Rows near named flat spaces through zero:
kulet_bal: [-0.68  0.44  1.18 -0.12  0.38  0.22  0.16  0.98  0.60 -0.05 -1.26  0.35
 -1.25 -1.05 -1.42  1.15  0.44  1.39  0.06 -1.01 -0.22  1.44  0.88 -0.20
  1.40 -0.52 -1.60]
tedun_vek: [-0.28  1.66  0.12 -1.42  2.41 -3.18  0.85 -0.63 -2.00  2.93 -0.53 -1.40
 -1.58  0.79 -0.92 -2.19  1.42 -0.82  2.11  0.83  0.11  2.13  0.83  1.59
 -1.93 -0.53 -1.52]
kulet_bal: [ 0.49 -2.13 -0.99 -0.34  0.58 -1.82  2.47  2.17 -0.50  0.44  1.85 -1.73
  0.04  0.46 -2.42 -3.30  1.19  1.37  1.65  1.11  0.48 -0.57 -0.33 -0.89
  0.85  0.88  0.57]
digo_dupi: [ 0.20 -0.85 -0.90 -1.97  0.01 -0.28  0.86 -0.03 -0.20  2.58  1.27 -0.83
 -1.38  1.43 -0.12 -1.69  0.54 -0.17 -2.21 -0.09 -0.96 -1.84  0.28  0.85
 -0.97  1.74 -0.55]
[ 0.06  0.57  0.73  0.27  0.41  0.60 -0.53  0.44 -0.12 -0.21 -0.79  0.07
 -1.14 -0.81 -0.06  0.87 -0.16  0.27  0.09 -0.44  0.01  0.93  0.01 -0.11
  1.11 -0.59 -0.52]
kulet_bal
nuvov_lokir: [-0.25  3.22 -1.48  2.31  1.13 -1.51 -1.13 -0.42 -0.75 -0.40  2.02 -2.05
 -0.43 -1.91 -1.65  1.44  2.65  1.53 -0.52 -2.75  0.99  0.05 -1.91  2.47
  0.49 -0.84  1.51]
[ 1.20  0.62 -1.38 -1.17  1.71  0.46 -0.08  1.29 -0.67 -0.81  0.29  0.79
  1.20 -1.08 -0.10  0.66  0.29 -0.72  1.04  0.93  0.56 -0.74  0.41 -1.48
  0.71  0.75  1.71]
digo_dupi
[-0.08  2.18  0.09 -2.21 -1.00 -1.59 -1.24  0.22 -0.60  3.63  1.65  0.78
 -1.81 -0.67  0.46  0.36  0.77  0.37 -0.54  1.16 -0.88 -2.04 -0.22 -1.42
 -0.29 -0.89 -0.16]
digo_dupi
nuvov_lokir: [ 0.19  0.37 -1.29  0.67  0.30 -0.91 -0.31 -0.37  0.32 -0.36 -0.35 -1.08
  1.29 -1.62  0.42 -0.01 -0.99  0.93 -0.94  0.05  1.21 -0.60 -0.84  0.26
  0.48 -0.15  1.09]
mino_tun: [ 0.62 -0.88  1.90 -0.24  0.93 -0.32 -0.21 -0.51 -0.26 -0.19 -0.21  0.01
  0.34  0.07 -0.03 -0.60 -1.09  0.06 -0.29 -0.11 -0.17 -0.67 -0.98 -0.41
  0.22  0.81 -0.86]
[-0.31  0.12 -1.38  1.42 -0.13  0.88 -0.83 -0.21  0.28 -0.88  0.58 -0.18
 -0.07  0.79 -0.27 -1.40 -0.76 -2.50  2.25 -0.16 -0.01 -0.93  0.77 -0.01
 -0.93  0.16  1.13]
kulet_bal
[-0.24  3.00  0.18 -0.68  0.32 -1.63  0.07  0.34 -0.93 -0.40  0.76  0.30
  1.09 -0.96  0.55  1.91  0.04 -1.06  0.60  1.04 -2.12 -2.09 -2.72 -1.82
  0.48 -1.83  2.16]
digo_dupi
[-1.60  0.02 -0.55  0.91  0.33  0.02  0.62 -0.49  0.00  1.94  0.54 -0.68
 -0.69 -1.17  0.93  0.15 -1.32  0.68  0.58  0.40 -0.15  0.42 -0.13 -0.91
  0.16  0.69  0.41]
nuvov_lokir
ped_lener: [ 2.21  0.69  0.82 -0.40 -4.15  0.44 -2.12 -1.65 -0.83 -1.40  1.17  1.98
  0.70  2.77 -1.07 -0.71  1.18  0.19  3.45  1.76 -2.00 -1.47  3.79 -0.63
 -2.62  1.59 -0.72]
[-1.08 -1.34  1.07 -0.36 -1.42 -1.36 -0.74 -0.75 -0.84 -0.06  0.59  2.45
 -1.39  1.46  1.80 -1.50 -2.88  0.60  0.86  1.63  4.08 -1.56 -0.09  1.84
  0.80  3.63  1.92]
mino_tun
[ 0.89 -0.78  0.28 -0.63  0.25 -0.07  0.56  0.50 -0.47 -1.00  0.73 -0.30
 -1.25  0.70 -2.47 -0.02  0.80  0.00 -0.78  0.20  1.25  0.02 -0.84  0.91
 -2.10 -0.38  0.23]
nuvov_lokir
[ 1.01  0.66  0.56  0.05 -0.82  1.38 -0.73 -1.30  0.36  0.10 -0.22 -0.06
 -1.16  1.83  1.54 -0.30  0.46 -0.48 -0.28 -0.42 -1.39 -0.13 -0.20 -1.57
 -1.86  1.61 -0.90]
ped_lener
[-1.23  1.82 -3.95  0.40 -1.19  0.70  1.59  1.92  1.49  1.06  0.93 -0.86
  0.33  1.79 -0.98  1.46  0.56 -0.22  1.11 -0.88  0.04  2.31  0.93 -0.01
 -1.23 -2.12  2.97]
mino_tun
sopes_sefa: [-0.33 -0.62  2.51 -0.01  0.98  1.95 -0.20  1.52 -0.83 -1.17  1.73  1.57
  1.33  2.42  2.62  0.90 -0.92 -0.64 -1.57 -3.07 -0.34  2.10  1.51 -1.57
 -1.14 -1.33  0.62]
digo_dupi: [-1.07  0.54 -0.01  1.30  0.44  0.01 -0.41 -0.01  0.10  0.11 -0.30  1.40
 -0.79 -0.90  0.73  0.95  0.55  1.66  0.61  0.14  1.19  1.43  0.20  0.60
 -0.25 -1.37 -1.73]
tedun_vek: [ 0.44  1.15 -0.55  0.44 -1.72  1.95  0.16  0.03  2.23  0.57  1.59 -1.19
 -0.84  0.47  0.18 -0.07 -0.45 -0.30 -0.90  0.26 -0.15  0.02  0.10 -0.38
  0.05  0.64 -1.18]
[ 1.03  0.43 -0.34 -4.24 -2.28  0.14  1.00 -1.33 -0.27 -0.50 -0.90 -0.79
  0.55 -2.59 -1.60 -1.37 -0.26 -1.14  2.13  0.68  0.96  0.57 -0.37 -1.04
  1.20 -0.21  0.06]
sopes_sefa
[-0.13 -1.67  0.02 -2.06 -1.85 -0.85 -1.94  0.40  1.42 -1.81 -2.39  0.04
  1.51  0.15  1.81 -1.56 -0.63 -2.09 -1.15  1.11 -1.36 -1.70  0.71 -0.96
  0.99  0.58 -0.70]
nuvov_lokir
[-0.42 -1.13 -0.04  0.53 -2.26 -1.21 -0.21  1.10  0.52 -1.18  1.81  0.47
  0.02 -0.31 -1.57 -0.06 -0.89  0.23  4.34  1.72  1.69 -0.81  1.54  1.05
  1.06 -1.04  1.66]
ped_lener
